Below is a small trained network, with its code and all its weights. Each question gives an input and a target symbol and asks what happens when units are switched off, that is, made to give their printed mean instead of their output.

import numpy as np


def w(rows, s, z=0):
    codes = np.array(rows[::2]) - 128.0
    scale = np.full(codes.shape[1], s)
    scale[-1] = z or s
    return codes * scale


def norm(h):
    return h / np.sqrt((h * h).mean(-1, keepdims=True) + 1e-5)


def softmax(a):
    e = np.exp(a - a.max(-1, keepdims=True))
    return e / e.sum(-1, keepdims=True)


def log_softmax(a):
    a = a - a.max(-1, keepdims=True)
    return a - np.log(np.exp(a).sum(-1, keepdims=True))


def net(x, mask):
    ids = ['αβδεζλ'.index(c) for c in x.split()]
    T = len(ids)
    res = E[ids] + P[:T]
    u = 0
    for l in range(2):
        r = norm(res)
        for j in range(3):
            rows = slice(2 * j, 2 * j + 2)
            q, k, v = (r @ M[l][rows].T for M in (Q, K, V))
            z = softmax(np.where(np.tri(T) > 0, q @ k.T / 2**0.5, -1e9)) @ v
            o = O[l][rows]
            res = res + np.where(mask[u + j], z, o[:, -1]) @ o[:, :-1]
        u += 3
    return log_softmax(norm(res)[-1] @ U[:, :-1].T + U[:, -1])


Q, K, V, O = {}, {}, {}, {}
E = w([
[81,183,168,168,51],'α',
[1,133,124,53,118],'β',
[103,168,111,104,121],'δ',
[40,246,149,122,112],'ε',
[97,159,144,43,143],'ζ',
[120,135,190,132,203],'λ',
],0.012)
P = w([
[177,93,113,156,115],'0',
[71,164,153,180,61],'1',
[230,219,170,85,173],'2',
[133,121,67,155,156],'3',
[96,146,149,174,107],'4',
[158,158,80,3,148],'5',
],0.018)
Q[0] = w([
[174,31,110,142,133],'0.h0',
[97,115,73,145,131],'0.h0',
[104,175,250,111,91],'0.h1',
[130,130,57,94,102],'0.h1',
[151,157,208,106,94],'0.h2',
[160,186,86,144,178],'0.h2',
],0.013)
K[0] = w([
[160,89,162,155,141],'0.h0',
[130,42,101,121,87],'0.h0',
[107,223,158,136,246],'0.h1',
[132,156,77,126,65],'0.h1',
[26,152,105,132,172],'0.h2',
[157,30,107,90,93],'0.h2',
],0.013)
V[0] = w([
[116,170,94,71,27],'0.h0',
[213,129,118,120,180],'0.h0',
[94,175,81,135,92],'0.h1',
[96,2,155,171,208],'0.h1',
[137,49,71,194,134],'0.h2',
[96,66,237,110,70],'0.h2',
],0.0086)
O[0] = w([
[98,71,179,160,229,228],'0.h0',
[130,184,93,131,125,34],'0.h0',
[188,183,100,134,127,179],'0.h1',
[106,47,232,196,126,2],'0.h1',
[8,70,52,101,189,76],'0.h2',
[193,36,96,122,138,158],'0.h2',
],0.011,0.0064)
Q[1] = w([
[128,145,254,13,97],'1.h0',
[223,95,175,90,171],'1.h0',
[153,108,46,151,87],'1.h1',
[253,61,120,131,155],'1.h1',
[92,186,224,86,56],'1.h2',
[229,156,207,178,65],'1.h2',
],0.0093)
K[1] = w([
[125,250,199,10,138],'1.h0',
[131,143,185,181,166],'1.h0',
[127,143,82,148,111],'1.h1',
[125,72,103,137,46],'1.h1',
[54,186,113,127,113],'1.h2',
[128,184,201,190,140],'1.h2',
],0.013)
V[1] = w([
[90,108,73,139,210],'1.h0',
[192,135,101,131,194],'1.h0',
[118,176,116,252,158],'1.h1',
[86,104,94,137,31],'1.h1',
[62,106,145,210,65],'1.h2',
[156,132,154,131,173],'1.h2',
],0.011)
O[1] = w([
[136,132,185,86,39,134],'1.h0',
[129,162,154,48,224,243],'1.h0',
[67,2,158,52,156,132],'1.h1',
[101,195,75,71,126,3],'1.h1',
[131,121,104,115,209,44],'1.h2',
[74,113,195,86,91,147],'1.h2',
],0.0096,0.0033)
U = w([
[120,110,89,72,121,26],'α',
[90,81,169,128,106,249],'β',
[44,159,113,93,68,29],'δ',
[164,156,119,115,108,209],'ε',
[111,123,155,100,8,81],'ζ',
[113,120,66,159,80,233],'λ',
],0.015,0.0016)

Each question gives the input, a string of symbols that net reads in full, and the target symbol t.
The units are the heads (2 rows each of Q, K, V and O). Each row of codes is followed by its name. A weight is (code - 128) times the scale printed after its matrix; where a second scale follows, it is the last column's (O and U).
mask holds one flag per head, layer by layer. A switched-off head (its flag False) gives its mean, the last column of its rows in O, instead of its output. The means were averaged over made-up inputs and are rounded, as every weight is.
A unit's drop is (log p(t) with every unit on - log p(t) with that unit switched off) / (log p(t) with every unit on - log p(t) with every unit switched off).
The circuit of an input: a set's keep is (log p(t) with only the set's units on - log p(t) with every unit switched off) / (log p(t) with every unit on - log p(t) with every unit switched off). Starting from all 6 units, units are removed one at a time, each time the one whose removal leaves the highest keep (on an exact tie, the one counted first), for as long as the keep stays at least 0.8.
circuit, biggest first: the units of the circuit, biggest drop first
unit that matters most: the unit with the biggest drop
heads that matter: for each layer, one digit per head in row order, 1 if its drop is at least 0.15 and else 0, layers parted by /
drop when u is switched off: that unit's drop, to one decimal
input β ε ζ ζ, target β: circuit, biggest first : 0.h1
input ε ζ β β, target ε: heads that matter : 011 / 100
input δ λ β λ, target δ: circuit, biggest first : 0.h2, 1.h0
input δ β β α, target δ: heads that matter : 001 / 000
input β β β λ, target β: heads that matter : 010 / 100
input λ ε β λ, target λ: circuit, biggest first : 0.h0, 0.h1, 1.h0
input λ ε ε λ, target λ: circuit, biggest first : 0.h0, 1.h0, 0.h1
input ζ λ λ ζ, target ζ: circuit, biggest first : 1.h2, 0.h1, 0.h0
input λ ζ δ β, target λ: circuit, biggest first : 0.h1, 0.h0, 1.h0
input ζ δ α λ, target ζ: circuit, biggest first : 0.h1, 1.h2, 0.h0
input ζ λ ζ β, target ζ: circuit, biggest first : 0.h1, 0.h0, 1.h0
input λ α α ζ, target λ: circuit, biggest first : 1.h0, 0.h1, 0.h0
input λ β β ζ β, target ε: circuit, biggest first : 0.h2, 1.h2
input ζ ζ λ λ, target ζ: unit that matters most : 0.h1
input ζ λ β α, target ζ: heads that matter : 000 / 001
input ε ζ β λ δ, target β: heads that matter : 000 / 000
input λ δ α ζ α, target ε: heads that matter : 010 / 001
input λ ε ε δ, target λ: heads that matter : 111 / 100
input λ δ β β δ, target ζ: drop when 0.h1 is switched off : 1.5
input β λ α ε, target β: drop when 1.h2 is switched off : 0.0
input λ ζ β ε, target λ: drop when 1.h0 is switched off : 0.7
input δ δ λ δ ζ, target β: circuit, biggest first : 1.h1
input β ε δ λ, target β: heads that matter : 010 / 000
